Here is a tiny trained network, its code and every weight. The questions are about switching its units off for an input and a class, where a switched-off unit gives its printed mean instead of its output.

import numpy as np


def w(rows, s, z=0):
    codes = np.array(rows[::2]) - 128.0
    scale = np.full(codes.shape[1], s)
    scale[-1] = z or s
    return codes * scale


def norm(h):
    return h / np.sqrt((h * h).mean(-1, keepdims=True) + 1e-5)


def f(y):
    return np.maximum(y, 0)


def log_softmax(a):
    a = a - a.max(-1, keepdims=True)
    return a - np.log(np.exp(a).sum(-1, keepdims=True))


def net(x, mask):
    res = np.array(x, float).reshape(1, 5) / 4 @ E
    u = 0
    for l in range(2):
        y = f(norm(res) @ A[l][:, :-1].T + A[l][:, -1])
        res = res + np.where(mask[u : u + 15], y, B[l][:, -1]) @ B[l][:, :-1]
        u += 15
    return log_softmax(norm(res)[-1] @ U[:, :-1].T + U[:, -1])


A, B = {}, {}
E = w([
[62,88,168,45,73,120,61],'x0',
[121,156,64,72,133,45,132],'x1',
[189,164,149,134,151,108,39],'x2',
[101,230,150,130,67,139,157],'x3',
[2,123,170,166,204,90,142],'x4',
],0.0049)
A[0] = w([
[148,72,57,73,192,72,121,91],'0.n1',
[141,118,67,139,73,187,100,41],'0.n2',
[100,98,174,30,88,139,95,65],'0.n3',
[143,147,57,65,129,28,156,96],'0.n4',
[102,90,87,112,88,161,185,141],'0.n5',
[87,98,49,87,118,103,215,99],'0.n6',
[162,162,59,173,190,120,180,147],'0.n7',
[158,33,166,170,139,160,121,74],'0.n8',
[137,102,89,109,76,147,146,106],'0.n9',
[167,109,214,135,118,212,146,18],'0.n10',
[107,236,129,118,77,114,142,103],'0.n11',
[173,158,113,155,153,157,167,87],'0.n12',
[63,103,155,135,190,85,141,176],'0.n13',
[249,95,94,55,109,148,136,5],'0.n14',
[156,181,113,107,166,82,57,56],'0.n15',
],0.011,0.0026)
B[0] = w([
[87,88,66,154,63,224,127,224],'0.n1',
[93,217,109,117,106,56,152,176],'0.n2',
[197,66,85,37,189,77,235,226],'0.n3',
[72,75,221,234,43,91,215,233],'0.n4',
[180,157,194,129,165,161,43,194],'0.n5',
[186,148,211,102,133,179,42,221],'0.n6',
[165,93,111,17,117,86,137,255],'0.n7',
[62,105,131,131,34,166,117,202],'0.n8',
[127,203,97,181,203,91,73,178],'0.n9',
[108,130,188,176,69,119,174,201],'0.n10',
[84,32,35,149,95,205,87,220],'0.n11',
[125,48,136,68,182,105,161,206],'0.n12',
[147,204,70,172,145,66,101,245],'0.n13',
[101,171,92,145,142,76,82,240],'0.n14',
[177,168,254,113,157,205,68,195],'0.n15',
],0.0076,0.0065)
A[1] = w([
[183,94,110,112,181,102,190,147],'1.n1',
[111,255,55,155,149,55,73,156],'1.n2',
[81,130,242,141,119,78,174,155],'1.n3',
[40,123,138,147,255,157,95,176],'1.n4',
[71,134,85,75,104,173,124,140],'1.n5',
[144,62,48,138,113,234,138,140],'1.n6',
[72,133,199,176,146,94,147,87],'1.n7',
[205,175,202,115,145,180,92,97],'1.n8',
[100,100,88,143,98,159,137,56],'1.n9',
[100,143,85,126,111,216,101,166],'1.n10',
[87,166,190,128,75,171,151,36],'1.n11',
[149,86,141,57,163,76,170,5],'1.n12',
[138,148,177,194,66,145,219,109],'1.n13',
[123,156,225,89,151,182,70,40],'1.n14',
[119,75,148,51,176,80,125,88],'1.n15',
],0.0086,0.0025)
B[1] = w([
[115,37,95,2,177,111,163,195],'1.n1',
[135,153,95,227,132,30,228,254],'1.n2',
[211,56,131,132,97,128,89,226],'1.n3',
[172,236,93,113,95,119,143,182],'1.n4',
[92,159,57,101,171,163,124,172],'1.n5',
[62,175,58,124,158,153,89,212],'1.n6',
[160,128,140,117,78,98,142,180],'1.n7',
[142,218,195,133,164,154,135,191],'1.n8',
[116,141,116,148,112,204,62,166],'1.n9',
[86,142,92,177,237,172,121,179],'1.n10',
[110,126,169,140,125,152,86,170],'1.n11',
[123,90,141,68,157,135,198,203],'1.n12',
[110,25,146,123,66,88,132,198],'1.n13',
[155,168,208,107,246,198,133,185],'1.n14',
[150,165,136,72,142,109,169,216],'1.n15',
],0.0071,0.0059)
U = w([
[179,84,112,9,134,112,179,119],'0',
[173,188,93,199,98,39,162,254],'1',
[157,40,190,162,27,142,104,41],'2',
[67,145,50,153,134,221,71,96],'3',
[214,190,224,132,181,182,110,144],'4',
[141,97,142,148,155,133,139,73],'5',
],0.016,0.00095)

Each question gives the input, the list of numbers given to net, and the class t.
The units are the neurons (one row each of A and B). Each row of codes is followed by its name. A weight is (code - 128) times the scale printed after its matrix; where a second scale follows, it is the last column's (A, B and U).
mask holds one flag per neuron, layer by layer. A switched-off neuron (its flag False) gives its mean, the last column of its row in B, instead of its output. The means were averaged over made-up inputs and are rounded, as every weight is.
A unit's drop is (log p(t) with every unit on - log p(t) with that unit switched off) / (log p(t) with every unit on - log p(t) with every unit switched off).
most important unit: the unit with the biggest drop
top k neurons: the k neurons with the biggest drops, biggest first
k most important neurons of layer l: the k neurons of layer l with the biggest drops, biggest first
input [1,6,-3,4,1], class 2: most important unit	0.n4
input [6,6,7,-6,-2], class 4: top 3 neurons	[0.n15; 0.n11; 0.n7]
input [-1,-3,-1,8,-6], class 3: top 2 neurons	[0.n11; 0.n13]
input [-4,8,-2,-8,2], class 2: top 2 neurons	[0.n4; 0.n11]
input [0,-3,-8,-5,-7], class 4: 3 most important neurons of layer 0	[0.n5; 0.n6; 0.n13]
input [-6,8,1,5,0], class 2: top 2 neurons	[0.n4; 0.n3]
input [-5,6,7,2,4], class 4: 2 most important neurons of layer 0	[0.n15; 0.n3]
input [6,6,-8,4,6], class 4: top 4 neurons	[0.n6; 0.n5; 0.n14; 0.n7]
input [7,8,-2,8,6], class 2: top 3 neurons	[0.n4; 0.n1; 0.n7]
input [5,6,-3,0,-2], class 2: top 2 neurons	[0.n4; 0.n7]
input [-3,-6,-1,7,2], class 3: top 3 neurons	[0.n11; 0.n4; 1.n6]
input [-5,8,8,5,-5], class 2: 2 most important neurons of layer 0	[0.n4; 0.n6]
input [1,4,8,5,-6], class 4: top 2 neurons	[0.n15; 0.n13]
input [-8,-8,-7,6,8], class 0: most important unit	0.n1
input [-7,-5,-7,-6,3], class 0: top 4 neurons	[0.n7; 0.n11; 0.n1; 0.n15]
input [1,2,3,0,4], class 1: top 3 neurons	[0.n13; 0.n6; 1.n2]
input [-6,-6,-4,1,1], class 0: top 2 neurons	[0.n12; 0.n7]
input [-4,-4,4,-6,-2], class 3: 3 most important neurons of layer 0	[0.n8; 0.n4; 0.n3]
input [-6,-4,-6,6,2], class 0: 3 most important neurons of layer 0	[0.n12; 0.n1; 0.n7]
input [6,-6,0,-8,0], class 3: most important unit	0.n8
input [-6,2,2,-3,6], class 0: 2 most important neurons of layer 0	[0.n7; 0.n14]
input [-6,4,6,-1,-2], class 0: 4 most important neurons of layer 0	[0.n7; 0.n12; 0.n6; 0.n5]
input [-1,-5,-4,8,1], class 3: 2 most important neurons of layer 0	[0.n11; 0.n4]
input [6,-2,-7,-6,1], class 4: 4 most important neurons of layer 0	[0.n5; 0.n6; 0.n11; 0.n7]
